Moves between items:
* | ~ % + § & ^
bf | fb sq hj bm gb qr
fl | cl jg pm bp tp tg
gm | fp jn rj hq ft ql
qs | dm hr lq sj jb rg
jg | rp gz sf jr rz bp
gh | zz zr pz rc gn lb
zt | sr zp bg jz mm nr
sz | fs fp gm ft qj zb
nr | mm jz bn dp zp bg
qn | sf jp tp rp rd cl
ql | ft hq fs qc jn rj
gg | pp ct gb qd bz fb
sb | rn cn jc lp cf jm
pp | qs lq ct nh rg bz
pg | nc mm nr zp sr zt
br | bn sr zt mm nc pg
dg | nb rt lc sz fq gd
rt | rj qj zb fp fs sz
qd | nh dm qs jb ns pq
gd | fq sz tj zb rt lc
jn | cd bs qc cg zl hq
bp | rz jr rd zj gz sf
rg | jb sj nh hc hr lq
tg | tp bp mp sf jg pm
rz | lh jh jr lg jl gz
pm | jg sf qn rd bp mp
hj | sq pp gg bz bm ch
jc | cn md fj mf lp tr
sg | mt tg nj pm fl bq
bz | rg nh qd ns lq ct
fp | dr cd jn zl qp ft
qr | gb bm ch pp sq hj
th | jt rh gr br rf qb
bn | jz pj sr ff dp nc
ff | gq mt sg fl gs tm
gz | jl lg zj ms jh jr
rh | bg nc pg sr bn br
lp | zn th mf qb gp md
nc | dp ff mm tm pj sr
fj | md qz cf tt mf rn
bm | pq rg bz lq qs pp
lh | pf jf jh bf cr jl
zj | lg pf lh cr ms cp
jl | cr bf lg qr jf jh
pz | zr sb bl jm rc bb
tr | lp mf rn qz md fj
jm | cf lp tr md cn jc
lc | rt zb hn gm sz tj
cf | qz zn lp gp tt cn
rd | jr cp rp lh zj jp
cg | pz bl mj zz bb nq
bl | sb jc gn tr jm zz
dh | br zt jt nr pg lt
pj | nj gs tm mt gq ff
pq | ns jb rg hr dm qs
bg | zp dp nc pj jz bn
jp | zj lh rz jl cp rp
gp | lt rf qb rh jt th
bq | fl pm gq mp tg nj
sq | qd qs pp rg pq bm
hq | zl cg dr nq bs qc
qg | lc hn rl nb tj ls
qb | rf br dh pg rh gr
gr | rh pg lt zt br dh
cl | rd rp jg rz jp tp
hn | zb ql fq rj gm nb
mt | qn tp tg jg cl fl
rl | hn fq gd rt nb dg
qz | qb dh zn lt gr tt
qc | bs nq qp mj cg dr
rp | cp jl gz jh lh rz
mj | bl gn lb zr zz gh
bb | rc jm zz jc sb bl
fb | bz qd sq pq ct gb
qp | nq gh zl lb mj cd
tj | sz gm nb ql zb hn
lt | pg nr rf bg zt jt
nq | bb zz gh gn bl mj
nh | sj qg dm ls hc ns
cp | ms cr jl jf pf lh
mf | th gr tt dh qb qz
tp | jp rz bp gz rp jg
rj | jn qc qj dr hq fs
zz | jm tr zr fj jc gn
gs | mp cl fl tp qn mt
jf | gg gb qr sq fb bf
zl | gh pz cg bb lb bs
dr | cg mj cd gh nq qp
mm | ff sg jz bq tm zp
qj | qc qp ft cd dr fp
rc | fj cf jm cn rn sb
fq | ql fs sz qj rj rt
mp | bp rd cl jp sf qn
dm | qg rl hr dg ls jb
ch | bm bz fb ct pp gg
gn | jc fj rc rn tr zr
rn | mf tt cn zn qz cf
lq | hr hc ns qg sj nh
zr | tr rn sb cf fj rc
ns | hc ls jb rl qg dm
pf | hj gg jf fb ch cr
zn | dh jt th rf lt gp
zb | qj ft ql jn fp gm
nb | gm rj rt fs ql fq
jr | jh ms cp pf lg zj
rf | nr bn br nc bg rh
cn | tt gp md th zn lp
zp | tm bq dp nj sg jz
md | gp qb qz gr th mf
sf | gz zj jp cp jr rd
cr | ch fb bf gb gg jf
lb | gn rc bb sb zr pz
lg | bf hj pf ch qr ms
jt | zt bg rh bn nr rf
jz | sg nj pj gq bq dp
dp | bq gq ff gs nj pj
sj | dg lc qg tj gd hc
tm | gs fl bq tg mt sg
nj | tg mp gs qn pm gq
fs | hq dr fp qp qc qj
hr | rl gd hc lc dg sj
ct | lq ns pq dm nh qd
gq | pm qn mt cl mp gs
ls | tj nb dg fq hn rl
hc | gd tj ls hn lc qg
sr | pj tm zp sg ff mm
ms | qr ch cr gg hj pf
jb | ls dg sj gd rl hr
ft | qp zl hq bs cd jn
tt | gr lt gp jt dh zn
bs | lb bb nq bl pz cg
cd | mj lb bs pz gh zl
gb | ct pq bm qs qd sq
jh | jf qr ms hj bf lg

In the rows, 25 means zero.

The rows follow the links: the fewer symbols apart two items are, the more alike their rows tend to be.

Named rows; a name shown again gets a slightly different row:
gh ->  26   27   29   10   27   37   22   19   33   30   20   29   25   26   25   34   27   24   21   40   30   22   23   23   34   35   15   45   35   41    5   19   29   36   16   30   18   30   19   35   25   19   21   19
jr ->  24   23   22   40   22   12   28   31   17   22   30   21   23   25   25   16   23   26   29    9   20   28   26   27   16   14   35    4   15    9   45   30   22   14   34   21   33   20   30   16   24   31   29   30
pj ->  38   11    6   32   34   26   28   19   36   15   19   27   35   22   26   22   17   19   32   10   21   29   42   40   22   23   29   19   26   24   22   28   18   17   25   22   19   30   20   28   43   26   25   13
lp ->  14   20   23   19   32   49   19   15   25   20   26   29   31   23   23   21   25   22   21   37   29   28   35   28   27   38   23   38   41   32   37   34   28   41   23   32   23   26   28   18   40   22   30   19
pq ->  31   36   32   21   20    5   24   35   22   26   19   21   23   23   33   32   24   35   30   26   22   19   14   16   30   16   20   16   12   17    5   20   24   10   25   18   24   18   23   28   13   32   15   36
ch ->  36   28   26   34   17    1   31   35   25   31   26   21   17   27   27   27   26   27   29   11   20   23   16   23   21   11   29   11    8   17   18   16   21   10   28   19   28   25   22   31   10   27   22   30
qc ->  25   29   36   16   18   30   27   24   30   39   28   27   15   31   21   34   33   22   17   36   30   22   15   19   30   30   19   42   28   41   12   13   30   37   18   29   23   33   21   37   11   16   25   23
lg ->  29   24   24   40   18    5   32   33   21   28   31   20   18   27   23   21   26   25   27    7   20   26   21   26   16   12   35    6   11   13   36   22   21   13   32   20   33   24   27   24   16   28   28   30
tj ->  12   40   44   18   16   22   21   32   12   33   29   22   17   27   25   28   31   33   20   40   28   20    9    9   29   26   21   29   23   24   27   24   32   30   26   27   31   17   30   21    8   26   24   39
qg ->  15   42   42   17   19   17   18   34   13   27   23   21   22   24   31   28   28   38   24   39   26   19   11    9   31   24   18   23   20   18   19   26   30   22   26   23   28   14   30   19   12   31   20   41
gm ->  15   35   42   20   15   26   25   29   19   40   33   24   12   31   21   30   34   27   15   37   30   21    9   12   28   28   22   36   25   33   25   17   32   36   23   29   30   26   27   28    5   19   27   32
fj ->  15   23   24   14   32   49   18   15   26   19   22   30   33   22   25   24   24   24   22   41   29   26   33   26   31   39   19   41   41   34   28   33   28   39   21   31   20   25   27   20   39   23   27   20
md ->  14   20   22   20   32   49   20   15   25   20   26   30   32   24   22   20   25   21   20   36   29   28   35   28   27   37   24   38   41   32   39   34   28   41   24   32   24   26   28   18   39   22   31   19
nb ->  12   39   44   19   16   23   21   31   14   35   31   23   15   28   24   28   33   32   18   40   29   21    8   10   29   27   22   31   24   26   27   22   32   32   25   28   31   20   30   22    6   25   25   37
fb ->  37   30   27   31   18    1   31   35   25   30   25   21   19   27   28   29   25   28   30   13   21   22   15   22   23   12   27   12    9   18   13   16   22    9   27   18   27   24   22   32   11   28   20   31
mf ->  14   19   22   21   32   49   20   14   25   21   27   30   30   24   21   20   25   20   20   34   29   29   35   29   26   37   25   37   41   32   40   34   28   41   24   32   24   27   28   18   39   21   32   18
jp ->  22   23   19   38   26   15   26   29   17   17   27   22   29   23   26   16   20   27   30   11   20   28   30   28   17   17   34    5   18    7   45   34   21   14   34   20   31   18   31   13   31   33   28   30
nj ->  34   15    7   30   35   24   25   21   31   10   17   26   38   19   29   21   15   23   34   13   20   29   41   38   23   23   29   15   25   17   25   33   18   14   27   20   20   24   23   22   45   30   23   18
lq ->  27   39   35   19   21    7   22   35   19   25   18   21   25   23   33   31   24   37   30   31   23   19   13   14   31   19   18   18   15   17    7   22   25   12   24   19   25   15   25   25   13   33   16   38

Each walk starts at a row. The symbols on each line, taken left to right, move it on to the next item.
Each answer is a row, close to the row of the item it stands for.
 12   41   44   18   17   21   20   32   12   31   27   23   19   26   27   28   30   35   21   41   28   20    9    9   30   26   19   27   23   22   25   25   32   28   26   26   30   16   31   20    9   29   22   40
& & + & ^ & ^ §  19   25   25   11   32   46   18   16   28   20   19   30   33   22   26   28   24   25   23   43   30   24   31   25   33   39   16   42   40   35   18   31   29   38   19   30   18   25   24   24   36   23   24   20
§ ~ % % § + § ~ §  23   23   21   39   23   12   28   30   17   20   29   22   25   24   25   16   22   26   29   10   20   28   27   27   16   15   35    5   15    8   45   31   21   14   34   20   33   20   30   15   26   31   29   30
 26   40   36   18   21    9   22   35   18   25   18   21   25   22   34   31   24   37   29   32   24   19   13   13   31   20   18   19   15   16    8   23   26   13   25   20   25   14   25   25   14   33   15   39
% % & % ^ + % &  23   27   26   10   30   42   19   17   31   24   18   29   31   23   26   31   25   25   23   43   30   23   28   24   36   38   14   44   38   38   10   26   29   36   17   30   17   27   22   29   32   22   21   20
^ & & & + % ~ ^ % ^  37   14    6   31   35   25   26   21   33   12   18   26   37   20   28   21   16   21   34   12   20   28   41   39   22   23   28   16   25   19   24   31   18   15   26   21   19   26   21   24   45   29   24   15
 23   23   21   39   24   13   27   30   17   19   29   21   26   24   26   15   22   26   29   10   20   28   27   28   16   16   35    5   16    8   46   32   21   14   34   20   32   19   30   14   27   32   29   30
§ + % & § & ^ +  13   41   43   18   18   19   20   33   12   30   26   22   20   25   28   28   29   36   22   40   27   20   10    9   30   25   20   26   22   20   24   26   31   27   26   25   30   15   30   19    9   30   21   41
^ ~ + § § + ^ & %  16   24   25   14   32   48   18   15   26   19   21   30   34   22   25   25   24   24   22   41   30   26   33   26   32   39   18   41   41   34   25   33   29   39   21   31   20   25   26   20   39   23   26   20
 26   23   23   40   21    9   30   32   18   24   31   21   21   26   24   18   25   25   28    8   20   27   24   27   15   13   36    5   13   10   43   27   22   14   34   20   33   21   29   19   21   29   29   30
% % + + & & + % + §  19   33   41   19   16   27   26   27   23   41   32   25   12   32   20   31   34   25   15   36   30   22   10   15   28   28   21   38   26   37   21   15   32   37   22   30   28   30   25   32    6   18   26   29
% ~ % + ^ §  15   22   23   17   33   50   18   15   25   20   23   30   33   23   24   22   24   23   22   39   30   27   34   27   29   38   21   39   41   33   32   34   29   40   22   31   21   25   27   19   40   23   28   20
 17   25   25   13   33   48   17   15   27   19   20   30   33   22   26   26   24   25   22   42   30   25   32   25   32   39   18   41   41   34   23   32   29   38   20   31   19   24   26   21   38   23   25   20
% & ~ ~ + & § ^ & +  24   21   15   35   30   19   24   26   19   11   22   23   35   19   29   16   18   28   33   14   20   29   35   31   19   20   32    7   21    8   40   37   20   13   32   20   28   17   29   13   38   34   27   28
^ % & + + ~ § ^  33   36   31   22   19    3   26   36   23   26   19   21   23   24   32   32   24   34   31   24   22   20   14   17   29   15   20   16   11   17    5   19   24   10   24   18   24   19   23   29   12   31   16   35
 36   30   27   30   18    1   31   35   25   30   24   20   19   26   29   30   25   29   29   14   21   22   15   21   24   12   26   13    9   18   12   16   22    9   27   18   27   24   22   32   11   29   19   32
~ ^ % & + §  14   36   44   20   15   25   23   30   17   38   32   24   13   30   22   29   34   29   17   38   30   22    8   12   28   28   21   34   24   30   27   19   32   35   24   29   31   23   28   26    5   21   27   34
& % ~ + + &  20   26   26   10   32   45   18   16   29   21   19   29   33   22   26   29   24   25   23   43   30   24   30   25   34   39   15   43   40   36   16   29   29   37   18   31   17   26   24   25   36   23   23   20
 26   28   34   15   20   31   26   23   31   38   27   27   17   29   21   34   32   23   18   36   30   22   16   20   32   31   18   43   30   42    8   13   29   36   17   30   22   33   20   38   13   16   23   22
§ ~ % % § + § ~ §  32   17    9   31   34   23   24   22   28   10   17   25   39   19   30   19   15   24   35   13   20   29   40   36   22   22   28   13   24   15   27   35   18   13   28   20   22   22   24   19   44   32   24   20
% & ~ ~ + & § ^ & +  21   41   38   17   20   12   20   34   15   25   20   21   24   23   33   30   25   38   28   36   25   19   12   11   32   22   18   20   18   17   12   25   28   17   25   21   26   13   28   21   13   33   16   41
 30   18   10   32   34   23   24   23   25    9   18   25   38   18   30   18   16   26   35   14   20   28   39   35   22   21   29   11   23   12   31   36   19   13   29   20   22   20   26   17   44   33   24   22
^ ~ + § § + ^ & %  30   37   33   21   20    5   24   35   21   25   18   21   24   23   33   32   24   36   30   28   23   19   13   15   30   17   19   17   13   17    5   21   24   10   25   19   24   17   23   27   13   32   15   36
% % § + § % &  24   26   27   10   30   42   20   18   31   25   19   29   29   23   26   32   25   25   22   42   30   23   27   23   35   37   14   44   37   39    9   25   28   36   16   30   17   28   22   30   31   21   21   20
 27   28   32   13   22   33   25   22   32   36   25   28   19   28   23   34   30   23   19   38   30   21   18   21   32   32   17   44   31   43    7   14   29   36   17   30   20   33   20   37   16   17   22   21
% ~ % & § ^ § % +  37   13    6   31   35   26   28   20   34   13   19   27   36   20   28   22   17   21   33   11   21   30   41   39   22   23   28   18   26   21   23   30   18   15   25   22   19   28   21   26   44   28   24   15
% ~ ~ ~ & %  35   27   26   34   18    1   32   35   25   31   28   20   18   28   25   27   26   26   29   10   20   24   17   24   20   12   30   10    8   16   20   16   22   10   29   19   29   26   23   31   11   27   22   30
 25   23   22   40   21   11   29   31   18   23   30   21   22   26   24   17   24   25   28    9   20   27   25   27   15   14   36    5   14    9   44   28   22   14   34   20   33   21   29   18   22   30   29   30
~ ^ % & + §  23   41   37   17   21   11   21   35   16   24   19   21   25   22   33   30   25   38   28   35   25   19   12   11   32   21   18   20   17   17   11   25   27   15   25   21   26   14   27   22   13   33   16   40
& + § + § + § ^ &  21   26   26   10   31   45   19   17   30   22   19   30   32   22   26   30   24   25   23   43   30   24   30   24   34   38   15   43   40   37   14   28   28   37   18   30   18   26   23   26   35   22   22   20
